Each row is followed by its class number.
[ -50 -168   13   30   34  -24   36   36 -116  113 -119  -17 -107   13
 -215  -64  -38 -142  109   42   14   47    9   30  -31   86 -113   24
   69   31   42 -109   60   88  -79   33   21]
7
[ -17  -30  -24  -57   33   26  -21   12  214   -3  -30    5  100  -24
   -5   54   52  -74  -42 -101   39   16  210    1   25   82  -27  -73
   90   28  -44   28   18  -62  -34   20  157]
0
[  66  166  -27 -142  -33   64  204 -131 -149  -78  237  285  124  -84
 -214   84  180  139  161  110 -112   70  110  -64   34  -27   82   53
  -76   -8   55  -50  147  -65  -53   80  -56]
1
[-135  -99   42    2  -46   65   76   58  -39    9  -26   35  -12  -62
 -106 -128   66  -78  144   37   16   61  -18   58  -10   41 -194   49
  131   26   50 -112  145  -19 -132   86  -87]
11
[-117 -177   24  -75  -33   -4   54  141   -1   97  -64   -4 -110    3
 -216  -71  -38  -85  110   -6   41   77   77   60   27  -28  -94   65
  109   18   52  -46  119   29 -114   57   11]
10
[  81  345  217  259 -129  125  -88   99  467   -9 -504 -188 -146  107
  323   95 -295  -67    3  347 -323   45 -278 -105  163 -114  324   13
  150  165 -224  142 -221  213  383   10  225]
4
[-140 -142   61  -69   67   52  123  135  -62   71 -186   19  -79  -32
 -194  -62  -37  -96  206   28   17   56  -35   10   15  -10 -185   95
  119   85   44  -93  116   39  -95   58  -11]
10
[  54   36 -123  -10   32  127   87  -76 -253 -263   26   59  342  -26
 -202   59  248  -11  -40  208  -94   30   48   -6  -31  312 -264   73
  -10  188  109  -91  -31 -157 -172  108 -301]
8
[ 145  158  -98  -84 -100   75  114 -120  -60 -163  166  120  133   16
  -52   41  -98  123   92  -35   -1   16   59   38   87  155   42  144
   34   94  110   84  -86 -163   67   46 -146]
4
[  52  240   23 -154  -25   83  147 -118 -318  -68  114  354  103 -115
   -5  -94  226  -20  204   60  -72   47   37  -49  -60   67   56   69
 -166   60  202  -12   32 -138   -7  135 -215]
7
[-461 -135  -84  191   97 -145 -485  349 -241   -8  -59  177   63 -191
 -404  243  409  323 -155  143 -256   70  -98   53 -173  418 -297  275
  112  -71   84  -15   67 -185  352 -194 -238]
8
[ 112  308  136   58  214   -6   51 -360 -825   13 -275  493  151 -301
  331   30  143 -235  177  215  -91   -4 -106  -43  114  332 -108 -250
 -305  138   22  187  126 -141 -118  176 -110]
7
[   1  -58   46  -47   48   63  -34   38   17    7 -116  -96 -201   51
  133 -129   86  -94  112   74  -42  136  -13  -22   -9 -101  247    4
   11   18    2  160  -25  -14  -91    9   -3]
8
[-135  157 -368  -82   12  193 -187  -15   25 -415  -47  108  609  309
 -296  480 -394 -229  276 -278  413  -65  330  291   93  -11  -61  118
  275  -38  -18 -287 -132   92   -4  170 -273]
9
[ 14 -86 -37 -64 -22 -59  -6  25  12  63  51  72 -16 -52 -26  70  67 -30
 -92  11  19  41 197 -26  17  75  24 -66 -28   7   2 -39 156 -41 -83  25
 149]
8
[ -40  -96  -12  -26    4  -73   73   30    6   18  -33   64   82  -28
  -49   52  -63 -113  110   65  111   -1  118  -50   32  -66   10 -175
   52  -15    7 -125  155   70 -216   81    7]
3
[  24  -17  -27  -69   11  -77  -36   34   92    5  -25   37   80    8
   13   82  -78 -121  -37  -26   47   53  123  -41   50  -70  -24 -151
  -75  -14  -10 -189   97   53 -138   74  155]
3
[-125 -101   -9  -86   -6    9  133   77  -89   54  -38   -5  -27  -55
 -112  -45  -22  -72   79  -21  112   19   53   57    4   48 -274   59
   89   58   31   29  122  -47 -130   56   -9]
10
[  68  549  327 -294  102  137 -111  116  118 -373 -434  139  126 -202
  217  421  -25   52   92   88 -480  148  190  -27  148 -416  232 -142
   -6   63  201  327  -10    2  432   28  351]
11
[  49  -46   33 -100  104   83   -7  -23  -69  -17  -57  -17  -97    5
   96 -164  137  -43   99    1   -4  104  -16  -46   26  -85  124   43
  -11   41   -3  194   -5  -70 -132   30  -34]
9
[-158 -120   31  -23  -34   54  116   51  -62  112  -87    1  -45  -25
 -147  -94   40 -132  153   58   47   10   73   39   -8  108 -119    1
  119   89   46    3  116   25 -129   67  -67]
6
[-156 -165   16   18  -27  -16   30  126   74  105 -113 -157 -126   53
 -124 -133  -69  -94  115  -29   53   90   30  132   20   -3  -98   61
  117   15  -19  -24   50   59  -65   31   20]
11
[  23  -74   -3  -68   90 -123   32    8   53   10 -119    0   55   36
   39   27   -9 -245   41  -58  130   22  191   -5  111    5   14 -130
 -179  -15   -5  -83   81   42 -195   78  190]
8
[ -42  -35   16  -48  -21   95   11 -111  -38  -26  -32  -31  -41   -9
  151 -181   95  -59  178   53  -30  123  -16   14   46  -68  179   39
   61  -22   -9  244   17  -48 -187   57  -93]
11
[  86 -104  -38  -67   92  -60  -55   52   26  -24  -50   13   75   20
  -16  145  -79  -63  -91  -18   28   20  156  -73   16  -59  -68  -81
  -42   -1  -37 -114   91   53  -53   63  191]
10
[ -15  -75   30  -85   54   28    5   42   -5   30  -81  -79 -129   36
   14 -180   63  -74   69   58  -48  120  -70  -44    0  -33  152   29
  -28   32    0   56   -7  -37 -154   -7  -48]
3
[ 121 -116  -22  -68  118  -90   22  116  142   69  -70   28  -45   36
 -206   82  -76  -61    0    5   43   25  173 -116   47  -72   32  -35
  -38   34    6 -208  114  108  -71   24  251]
3
[ -71 -139   -3  -10    2   45    1  126  -17   90 -156 -117  -87   64
 -151  -46  -76 -131  -12  -37   33    4   58   20  -47   83 -186   85
   98   71   85  -82   17   77  -77   29  126]
0
[ -66  -93    7  -24  -25  -12   76   21  -33   54  -13   98   92  -70
  -54   62   78   24  -15  -17   -9  -22  156  -27   48  102 -112 -101
   26   42   10  -83  119  -28  -86   37  108]
0
[ 136  126 -121 -200   26   73  148  -69    2 -112   82  379  202 -113
 -234  160   72   87  289  129 -184  153   49 -146  -23    0  148   97
   86   21  177 -178   50  -49   76  169 -158]
0
[ -32  -58   22  -35   58   65  -42  -63  -68   13 -103  -91  -60    7
   99 -200   51  -89   86   20   25   85  -73   71   73  -36   32   18
   47   21  -47  187  -36  -35  -77   69  -95]
2
[ -83  -89  103  -99   32  -16  141   54  -98   91  -69   57  -80  -40
  -85 -149   41  -87  187  -73   64   43   60   54   26  -34 -204   21
   49   46   19   49  119  -65 -130   96   29]
7
[  65  156   78  -62   25  177   13   11 -178 -184  -94   33  166   -2
 -181  171  169   31    9   49 -186  -36  -34 -138    8  -27 -119   31
   -4  184   27   41   47  -31   -6  -14    7]
1
[  33  -30  -91  -80  -19 -100   16   15  153   55   78   56   29   46
  -15   99  -92  -34  -28 -111   88   68  224   36   76  -45   24  -12
  -57  -13  -49 -149  106  -13 -118   30  201]
11
[ 48 -72  -4 -45  48 -31 -10  42 -59   9  42  22  16  14 -83  24  32 -33
 -88  48  63 -65 203 -65  12  31 -51 -99 -46  63  10 -55  80  42 -92  19
 104]
5
[ -94  -79   41  -33  -40    5  103   60   33   77  -89   -2   10   -5
 -124  -14  -40 -105  126   31   -8   40   18  -15   28   23 -108   46
   51   29   76  -39   75   55 -172   87  -24]
4
[ -85 -173   29  -27   58  -27   72  146   -1  135  -89    9 -103   13
 -155 -109   27  -51   59   45   15   -5   38  -23  -26   21 -139   53
   70   35   20  -31   94   45  -98   89   35]
6
[-100  -99   21  -24  -82   13   67  125  -60   41   -6   47  -63  -56
 -140 -140   26  -17   94   11   54   28   58   50  -39   54 -195   86
  168   38  106   48   93  -33 -160   35  -27]
4
[-113 -119    9  -21  -31    6   78  110  -55  128 -105  -41  -82   18
 -228  -95  -70  -52  110   10   41   14   21   33  -22   46 -128   69
  137   61   33  -51   90   40 -100   13   16]
3
[  74  -44  -26  -66   50   55 -102   -5  -61  -46 -102 -153  -85  105
   45 -187   -3 -145   36   -8   85   63   -6   57   23  -30   76   82
    1   52  -63  170  -49  -13 -105    1    5]
8
[ -53 -112    4  -62   48   19  101   92  -49   65  -97   31  -96  -50
 -107 -124    1  -57  113   -5   22   53   22   15  -57   39 -146   77
  117   64  103  -20   75   -6 -131   54   66]
8
[ 131  182 -206   78   14   -1  -55  -46 -214 -140   69  160   69    6
  -22  129    7   78 -163   18   -6   -1   26   12  -55  183   41  115
 -148   91  184 -297  -83  -39   32  -98   48]
1
[ 116   18 -160 -151  167  -87  149   30 -185 -103  -55  234   62  -35
 -418  116   23   14  117  130 -108   60   50  -57  -36   18  195   67
  -31   85  309 -331  -73   47   98   96  -72]
6
[  26 -112  -93  -77   72 -114  -32   56   75   -8  -19   41   63   20
  -43  127  -95 -103  -40   -5  120   22  208  -39   73  -42   86  -73
  -60  -35   10 -100   80   78 -108   61  135]
10
[-141  -69   30    3  -97   27  142   44 -113   46   15   36    2  -57
  -78 -139   38    5   79   45   31  -44  -11   -7  -68  124 -291   36
  217   93   29   86   90 -105 -146   76  -71]
5
[ -56  -95  -53  267   -1   77 -131  122  139  293 -250    8 -461  215
  145  192 -520   32  338  305  -70   -2  251   54 -186  -28  520 -158
  598 -293  -26 -243  177  333  498   63  190]
2
[ -60 -104    8  -48   -4    8  -68  -11   58   -7 -103 -179  -80  102
   69 -200   -1 -139  126   25  -34  147  -41   73   30  -42  155   38
  146  -20  -63  264  -54  -90 -145   76 -127]
11
[ -81  -76   43  -48  -15  -10   31   81   -5   72 -113   34  -20  -63
 -146 -156  -23 -125   87  -42   68   16   21   61  -32   10 -209   89
  171   45   44   88   47    6  -75   96   17]
7
[  17  128   21 -169  -38  159  211  -65   52 -193   40   56  234  -37
 -103   31  170   35  164  -85 -155  112   61  -76   97  104 -147    0
   11  186   65  -17   44 -189  -53  150  -28]
5
[ 32 -75 -28 -26  44 -62 -32  64 130  30 -13  34  26  20 -55 101  -3 -67
 -26  11  78 -14 222 -56  34  -1  66 -76  -9   3  -2 -84  85  56 -55 -25
 136]
9
[ -94  -64    0  -84  -56   78  109   82   85   25 -101  -21  -27    8
 -104 -105    7 -113  149  -21   66   75   18   12   62    2 -120   94
   95  135   -9   15   19    4 -119   68  -13]
5
[-442 -250  263   93  245 -287 -343  107 -178  132 -325   38  176  -37
 -298  189 -355 -538  313 -239  112  188   -3  460   43  125 -411 -193
 -105 -188   71 -504   87   83   19  145 -298]
0
[  75  -96  -32  -87  -13  -59  130   86  144    9    2    6   35   57
 -145   86 -103   44  -41   48  -25  -44  212 -106   86   10   36  -89
   85   86  -18 -154  145   44  -72   16  248]
1
[ -17  191  119  223  563   75 -381  142  220 -226 -468  118  -54 -141
  347  422   57  320  308  156 -351  342   13  -88   44 -338  340  -82
  228   33   15  -10 -130   12  765  209  144]
2
[-132  -65   53  -31    1   26   48   72  -51   93 -164  -15  -20  -26
  -48 -109   -5 -160   91    4   99   -9   41  102    2   30 -149   53
   56   60  -21   95   73   29 -147   18  -42]
6
[ -26  279  -13 -318 -123   24  328   31 -189 -221   91  171  205  -28
  -66   43  266  259  106  178 -185  -26   18 -145  114  -28  -98   69
  -73  189   -2  224   39 -264  -50  -22  -52]
2
[ -35  -57   16  -53   34   16  -82   -7  -32  -51  -71 -105  -59   39
  141 -182  118  -80   99   49   19  130  -66   -2   23 -122  202   82
   24   20  -59  322  -41  -87 -199    5 -151]
1
[  68  179   26  -25 -157   99  189   33   40  -65  123  195   36   -8
 -149  145  123  111  -28   76  -95 -125   92  -79    5  111   98   61
  -13   30   85 -179   93  -85   35 -109    2]
4
[ -26  176   53 -218  -38  -98  150   34 -123  -24   94  180  103   -8
 -187   72  -34    1  124  -43 -171   82   55 -109  -83  -88  131  -42
 -100   -7  128 -150  151   -7  -50  125  142]
1
[ -39 -146   -6  -15   57  -35  -99   -7  112   60 -143 -197 -100   74
   96 -133  -24 -150   66    7   40  120  -48   52   41  -34  173   12
   87  -53 -126  185  -45  -24  -88   15  -41]
0
[ 166  -16 -115 -174  149  -29  -36   62   38  -18 -150  -16   85  171
 -332  137 -149    4  222   22 -117   77  -68 -140   30 -172  117  130
   16  151    8 -160  -73  122  125   65  -48]
6
[ -66 -140  -28  -66   32  -59  -51  -30  -74   18  -59  -21  -84  -20
   80 -204   22 -117   91   27   55   88   31   36  -25   77  161   -5
   75  -33    5  179   -2  -71 -170  -38  -53]
5
[  24 -108   37 -106   41  -19  -11   87   93   -8  -62  -34   62   26
  -28  111  -20  -67  -17  -21   33   10  175  -94   84  -51  -58  -66
  -78   50  -34  -33  104   73  -49   15  159]
9
[ -27  -48  -44 -122    4  -28   21   55  -71  -15   75  149    5  -46
  -54  -34  115  -41  -16  -45  128  -25  267   28   59   77 -136  -47
  -81   17  105 -175  138  -61  -71   13  110]
5
[ 44 -36  -7 -87  43   8 -74  31  29 -85  61   8  70  20 -78 124  15  -8
 -44  20  55 -20 221 -33  96  20 -18 -52 -85  61  27 -92  83  27  18 -60
  92]
2
[  36 -128  -36  -13   14  -24   22   47   87   35  -18   23   27    0
  -50   27  -40  -67  -63  -35  153  -20  223   41   53   52  -76  -11
   31    4  -57  -66   93   31  -43   15  134]
9
[  30   68   40 -118  -82  110  146  -65 -248 -111   19  154  115   23
  -82  153  145   47  159  122 -161   83   47 -116   40 -239   86   21
 -188   73  152 -141   41   86 -215   64  -80]
7
[-141 -105   -7   -4  -62   48   71  101 -172   97  -70   27  -61  -66
 -220 -103  120  -48   95  116   14   32   47   27  -55  121 -163   81
  155  105  119  -42  134   -2 -167    9  -72]
0
[  52  -15   49  -49   38   51  -44  -20    6    6  -70 -142 -149    8
  121 -194   50  -41   32    5  -15   89  -44    0   34  -46  139   52
    6   54   -4  212  -11  -47  -74  -18   -8]
5
[-143  -79   27   21  -46   50  104   68  -72   55  -79   61  -21  -46
  -72  -66   47  -67  135   28   20   58   31   59    0   19  -91   70
   96   25   48   13   96    3 -152  108  -73]
11
[-296  198  312   56  396   13  -39  241 -391  -29 -222 -341 -352  -57
   13 -169  102 -188 -509 -198  123 -342  -43  274  117  535 -391 -113
 -564  192  370 -348  -87  -88  369 -215  199]
5
[ -56 -105   32  -32  -25   93   92  109  -45   62  -63    7  -55  -58
 -207 -140   34  -71   79  -23    3   53   26   13  -17   75 -308   35
  129   72  114    5  104    7 -185  110   12]
3
[ 144  229 -102 -104   78  153  279 -132   84   93 -120  160   92   -3
  -57  134   81  -66  314   -2 -200  148  -23 -217   47  -48  -64   25
 -264  114  166 -408   58  165  -84  128  172]
10
[  17  -64   27  -71   75   25  -34   20   26   42 -144 -208 -154   71
   82 -254  112 -125  116  -14   -1  152  -97  -21   56  -75  106   42
  -35   73  -63  205  -46  -31 -149   17   17]
0
[ -64  -89  -32  -33  109  -31 -133  -55  -53   12  -91  -69  -93   13
   68 -131   10 -134   67   32   47   82  -79   25   24  -33  189    5
   91  -63   -4  266  -98  -34 -149   31  -80]
0
[ 314  238 -462 -142  -32 -225 -410 -329  107 -135   -4  304  319  -89
  416   58 -236 -380  -15 -480  516  153   86   92   83 -249  268   98
 -169  -39  100  -11 -247  -23   28  141  134]
7
[   0  -63   10 -111   15   29   47   43   -6   -3  -13  -34 -117   39
   34 -162  108  -25  112   74  -38  123  -41  -35   57 -105  194    9
  -35   12  -33  101   23  -43 -151   24  -84]
10
[ -80  -91   47  -34   10   56   71   89   -6   91  -66   -2  -74  -21
 -115 -131   25  -41  103  -17   22    6   23  -14  -54   53 -112   65
  135   87   61  -31   45   -8  -20   47   30]
0
[-144  -36  146 -218   66  -28  120   41 -254  -15  -54   93    6  -25
  -95   36  156   18  330   34 -185   81  -73 -116   27  -32  -11  -65
  -91   63   96  -94  160 -152   65   78 -145]
8
